Below are the code and all the weights of a small trained network. Each question names an input and a class and asks about switching units off, where a switched-off unit gives its printed mean instead of its output.

import numpy as np


def w(rows, s, z=0):
    codes = np.array(rows[::2]) - 128.0
    scale = np.full(codes.shape[1], s)
    scale[-1] = z or s
    return codes * scale


def f(y):
    return y / 2 * (1 + np.tanh(0.7978845608 * (y + 0.044715 * y**3)))


def log_softmax(a):
    a = a - a.max(-1, keepdims=True)
    return a - np.log(np.exp(a).sum(-1, keepdims=True))


def net(x, mask):
    res = np.array(x, float).reshape(1, 6) / 4 @ E
    y = f(res @ A[0][:, :-1].T + A[0][:, -1])
    res = res + np.where(mask, y, B[0][:, -1]) @ B[0][:, :-1]
    return log_softmax(res[-1] @ U[:, :-1].T + U[:, -1])


A, B = {}, {}
E = w([
[110,242,227,167,105,69,99,133],'x0',
[115,91,107,94,116,117,147,125],'x1',
[138,170,195,115,122,121,111,149],'x2',
[104,2,7,152,122,200,164,141],'x3',
[97,146,129,113,127,95,121,119],'x4',
[73,68,167,158,182,89,211,252],'x5',
],0.0056)
A[0] = w([
[101,146,44,143,47,144,59,119,147],'n1',
[157,117,151,61,128,128,28,7,241],'n2',
[190,1,3,175,136,200,224,93,235],'n3',
[143,105,97,181,112,98,136,130,6],'n4',
[125,116,153,112,88,182,109,29,7],'n5',
[148,90,82,67,192,142,79,168,26],'n6',
[139,189,138,216,88,107,186,108,52],'n7',
[130,105,124,219,191,64,204,217,151],'n8',
[47,145,188,148,157,111,187,222,230],'n9',
[78,39,174,83,145,37,233,193,221],'n10',
[154,191,199,161,72,68,105,119,250],'n11',
],0.0061,0.0024)
B[0] = w([
[176,113,118,161,92,110,112,171,148],'n1',
[180,149,81,254,121,132,148,140,180],'n2',
[125,87,154,235,142,43,160,141,254],'n3',
[142,157,129,84,208,108,131,134,121],'n4',
[146,151,41,171,158,118,115,165,132],'n5',
[92,122,177,102,132,160,112,145,135],'n6',
[63,77,173,86,179,66,63,147,129],'n7',
[163,157,40,163,114,41,183,139,170],'n8',
[188,78,60,142,94,72,89,50,175],'n9',
[208,154,101,198,46,87,179,120,188],'n10',
[157,49,141,198,112,89,142,75,184],'n11',
],0.0067,0.0095)
U = w([
[254,145,14,145,146,71,131,132,193],'0',
[163,84,136,161,177,104,152,95,250],'1',
[172,87,125,169,225,64,130,123,223],'2',
[81,36,147,151,171,50,87,99,243],'3',
[177,92,161,144,89,159,216,102,195],'4',
[128,13,105,111,160,83,91,59,141],'5',
[38,62,211,73,251,235,144,118,6],'6',
[104,146,55,8,250,189,70,248,6],'7',
],0.0046,0.0024)

Each question gives the input, the list of numbers given to net, and the class t.
The units are the neurons (one row each of A and B). Each row of codes is followed by its name. A weight is (code - 128) times the scale printed after its matrix; where a second scale follows, it is the last column's (A, B and U).
mask holds one flag per neuron, in row order. A switched-off neuron (its flag False) gives its mean, the last column of its row in B, instead of its output. The means were averaged over made-up inputs and are rounded, as every weight is.
A unit's drop is (log p(t) with every unit on - log p(t) with that unit switched off) / (log p(t) with every unit on - log p(t) with every unit switched off).
The circuit of an input: a set's keep is (log p(t) with only the set's units on - log p(t) with every unit switched off) / (log p(t) with every unit on - log p(t) with every unit switched off). Starting from all 11 units, units are removed one at a time, each time the one whose removal leaves the highest keep (on an exact tie, the one counted first), for as long as the keep stays at least 0.8.
circuit, biggest first: the units of the circuit, biggest drop first
unit that matters most: the unit with the biggest drop
top k neurons: the k neurons with the biggest drops, biggest first
drop when u is switched off: that unit's drop, to one decimal
input [-3,4,-5,-2,4,8], class 0: top 3 neurons => n10; n8; n9
input [0,-6,2,4,4,8], class 0: unit that matters most => n8
input [4,3,-7,-6,-8,8], class 0: circuit, biggest first => n8; n10
input [7,6,-8,1,5,8], class 0: top 3 neurons => n10; n8; n9
input [-5,5,6,-2,-3,8], class 0: circuit, biggest first => n10; n8
input [8,6,8,7,6,8], class 0: top 3 neurons => n10; n8; n9
input [7,5,-7,3,4,8], class 0: drop when n7 is switched off => 0.0
input [0,-6,-5,8,4,8], class 0: drop when n8 is switched off => 0.6
input [1,3,-1,-7,-2,8], class 0: drop when n8 is switched off => 0.3
input [5,2,-7,6,6,8], class 0: drop when n4 is switched off => 0.0
